Below are the code and all the weights of a small trained network. Each question names an input and a class and asks about switching units off, where a switched-off unit gives its printed mean instead of its output.

import numpy as np


def w(rows, s, z=0):
    codes = np.array(rows[::2]) - 128.0
    scale = np.full(codes.shape[1], s)
    scale[-1] = z or s
    return codes * scale


def f(y):
    return y / 2 * (1 + np.tanh(0.7978845608 * (y + 0.044715 * y**3)))


def log_softmax(a):
    a = a - a.max(-1, keepdims=True)
    return a - np.log(np.exp(a).sum(-1, keepdims=True))


def net(x, mask):
    res = np.array(x, float).reshape(1, 8) / 4 @ E
    y = f(res @ A[0][:, :-1].T + A[0][:, -1])
    res = res + np.where(mask, y, B[0][:, -1]) @ B[0][:, :-1]
    return log_softmax(res[-1] @ U[:, :-1].T + U[:, -1])


A, B = {}, {}
E = w([
[100,7,123],'x0',
[203,112,204],'x1',
[128,128,127],'x2',
[129,129,129],'x3',
[128,128,129],'x4',
[128,129,128],'x5',
[192,116,49],'x6',
[129,128,128],'x7',
],0.013)
A[0] = w([
[167,149,140,112],'neuron 0',
[148,116,139,85],'neuron 1',
[63,80,82,119],'neuron 2',
[112,114,113,128],'neuron 3',
[148,131,121,130],'neuron 4',
[126,137,138,127],'neuron 5',
[137,108,135,93],'neuron 6',
[146,129,132,97],'neuron 7',
[179,189,170,120],'neuron 8',
[108,135,134,177],'neuron 9',
[162,118,82,107],'neuron 10',
[122,120,129,124],'neuron 11',
[126,139,123,114],'neuron 12',
[141,133,127,85],'neuron 13',
[143,118,90,85],'neuron 14',
[247,105,4,155],'neuron 15',
[154,136,125,105],'neuron 16',
[116,162,134,123],'neuron 17',
[112,141,131,141],'neuron 18',
[217,40,212,1],'neuron 19',
[125,122,121,117],'neuron 20',
[106,110,111,106],'neuron 21',
[174,173,161,105],'neuron 22',
[138,137,129,117],'neuron 23',
[137,148,114,77],'neuron 24',
[180,161,127,83],'neuron 25',
[223,182,196,129],'neuron 26',
[107,129,122,97],'neuron 27',
[111,112,112,132],'neuron 28',
[105,115,114,88],'neuron 29',
[106,249,91,197],'neuron 30',
[141,97,90,47],'neuron 31',
[126,128,131,163],'neuron 32',
[96,114,118,107],'neuron 33',
[132,123,116,101],'neuron 34',
[152,136,127,106],'neuron 35',
[117,140,133,123],'neuron 36',
[128,128,131,116],'neuron 37',
[112,171,109,143],'neuron 38',
[122,130,112,97],'neuron 39',
[154,99,154,100],'neuron 40',
[100,118,121,86],'neuron 41',
[127,164,112,89],'neuron 42',
[180,152,131,89],'neuron 43',
],0.024,0.0083)
B[0] = w([
[161,119,115,153],'neuron 0',
[141,143,127,135],'neuron 1',
[70,62,92,195],'neuron 2',
[108,115,115,144],'neuron 3',
[140,131,122,136],'neuron 4',
[134,125,137,133],'neuron 5',
[117,141,123,136],'neuron 6',
[145,132,125,130],'neuron 7',
[150,63,137,190],'neuron 8',
[91,121,151,146],'neuron 9',
[124,146,103,163],'neuron 10',
[114,128,125,131],'neuron 11',
[135,137,129,130],'neuron 12',
[145,131,118,127],'neuron 13',
[115,139,114,149],'neuron 14',
[158,178,22,250],'neuron 15',
[149,132,119,137],'neuron 16',
[130,132,143,152],'neuron 17',
[114,128,142,139],'neuron 18',
[111,255,183,218],'neuron 19',
[123,127,120,130],'neuron 20',
[111,112,109,146],'neuron 21',
[139,76,117,173],'neuron 22',
[146,131,128,131],'neuron 23',
[146,148,120,135],'neuron 24',
[174,126,108,159],'neuron 25',
[181,41,121,215],'neuron 26',
[133,125,122,133],'neuron 27',
[104,114,114,146],'neuron 28',
[123,114,110,140],'neuron 29',
[114,252,190,238],'neuron 30',
[108,138,92,152],'neuron 31',
[116,123,138,135],'neuron 32',
[101,117,114,146],'neuron 33',
[129,130,119,129],'neuron 34',
[149,130,120,136],'neuron 35',
[126,129,138,134],'neuron 36',
[131,128,127,126],'neuron 37',
[130,167,150,165],'neuron 38',
[128,129,124,131],'neuron 39',
[127,151,147,155],'neuron 40',
[119,120,112,138],'neuron 41',
[134,164,125,149],'neuron 42',
[172,126,110,156],'neuron 43',
],0.08,0.025)
U = w([
[102,183,251,254],'0',
[158,249,101,115],'1',
[145,34,253,41],'2',
[206,126,64,53],'3',
[65,50,146,178],'4',
[114,116,27,7],'5',
],0.0077,0.0094)

Each question gives the input, the list of numbers given to net, and the class t.
The units are the neurons (one row each of A and B). Each row of codes is followed by its name. A weight is (code - 128) times the scale printed after its matrix; where a second scale follows, it is the last column's (A, B and U).
mask holds one flag per neuron, in row order. A switched-off neuron (its flag False) gives its mean, the last column of its row in B, instead of its output. The means were averaged over made-up inputs and are rounded, as every weight is.
A unit's drop is (log p(t) with every unit on - log p(t) with that unit switched off) / (log p(t) with every unit on - log p(t) with every unit switched off).
The circuit of an input: a set's keep is (log p(t) with only the set's units on - log p(t) with every unit switched off) / (log p(t) with every unit on - log p(t) with every unit switched off). Starting from the 12 units with the biggest drops (on a tie, the unit counted first), units are removed one at a time, each time the one whose removal leaves the highest keep (on an exact tie, the one counted first), for as long as the keep stays at least 0.8.
circuit, biggest first: the units of the circuit, biggest drop first
k most important neurons: the k neurons with the biggest drops, biggest first
drop when u is switched off: that unit's drop, to one decimal
input [0,4,-8,-1,4,0,8,-1], class 3: circuit, biggest first -> (neuron 30)
input [1,-4,6,7,-4,-6,0,8], class 4: circuit, biggest first -> (neuron 15; neuron 19)
input [1,-8,8,-2,3,-7,-8,3], class 4: 2 most important neurons -> (neuron 2; neuron 19)
input [-1,8,0,1,-3,4,-5,1], class 2: circuit, biggest first -> (neuron 26; neuron 15)
input [0,8,-8,4,-4,6,7,5], class 3: 2 most important neurons -> (neuron 26; neuron 30)
input [-1,1,0,7,-2,-5,-7,-3], class 2: 3 most important neurons -> (neuron 15; neuron 19; neuron 30)
input [-5,7,-4,8,7,-7,1,-5], class 3: 2 most important neurons -> (neuron 25; neuron 43)
input [0,8,2,-2,3,-4,-7,-2], class 2: 4 most important neurons -> (neuron 26; neuron 30; neuron 15; neuron 8)
input [1,-1,4,6,5,-2,0,8], class 4: 2 most important neurons -> (neuron 30; neuron 15)
input [8,0,-5,-1,-4,-4,8,-3], class 5: 2 most important neurons -> (neuron 30; neuron 2)
input [3,0,-4,0,-7,8,-2,8], class 4: 3 most important neurons -> (neuron 30; neuron 15; neuron 19)
input [7,2,0,1,-8,2,-8,0], class 0: 2 most important neurons -> (neuron 15; neuron 19)
input [-5,7,-3,2,2,0,-3,6], class 2: drop when neuron 15 is switched off -> 0.3
input [-8,2,7,0,-1,-5,8,-4], class 3: most important neuron -> (neuron 26)
input [4,0,7,-6,7,8,-1,0], class 4: drop when neuron 15 is switched off -> 0.4
input [6,8,7,-3,8,-1,0,0], class 0: drop when neuron 15 is switched off -> 0.8
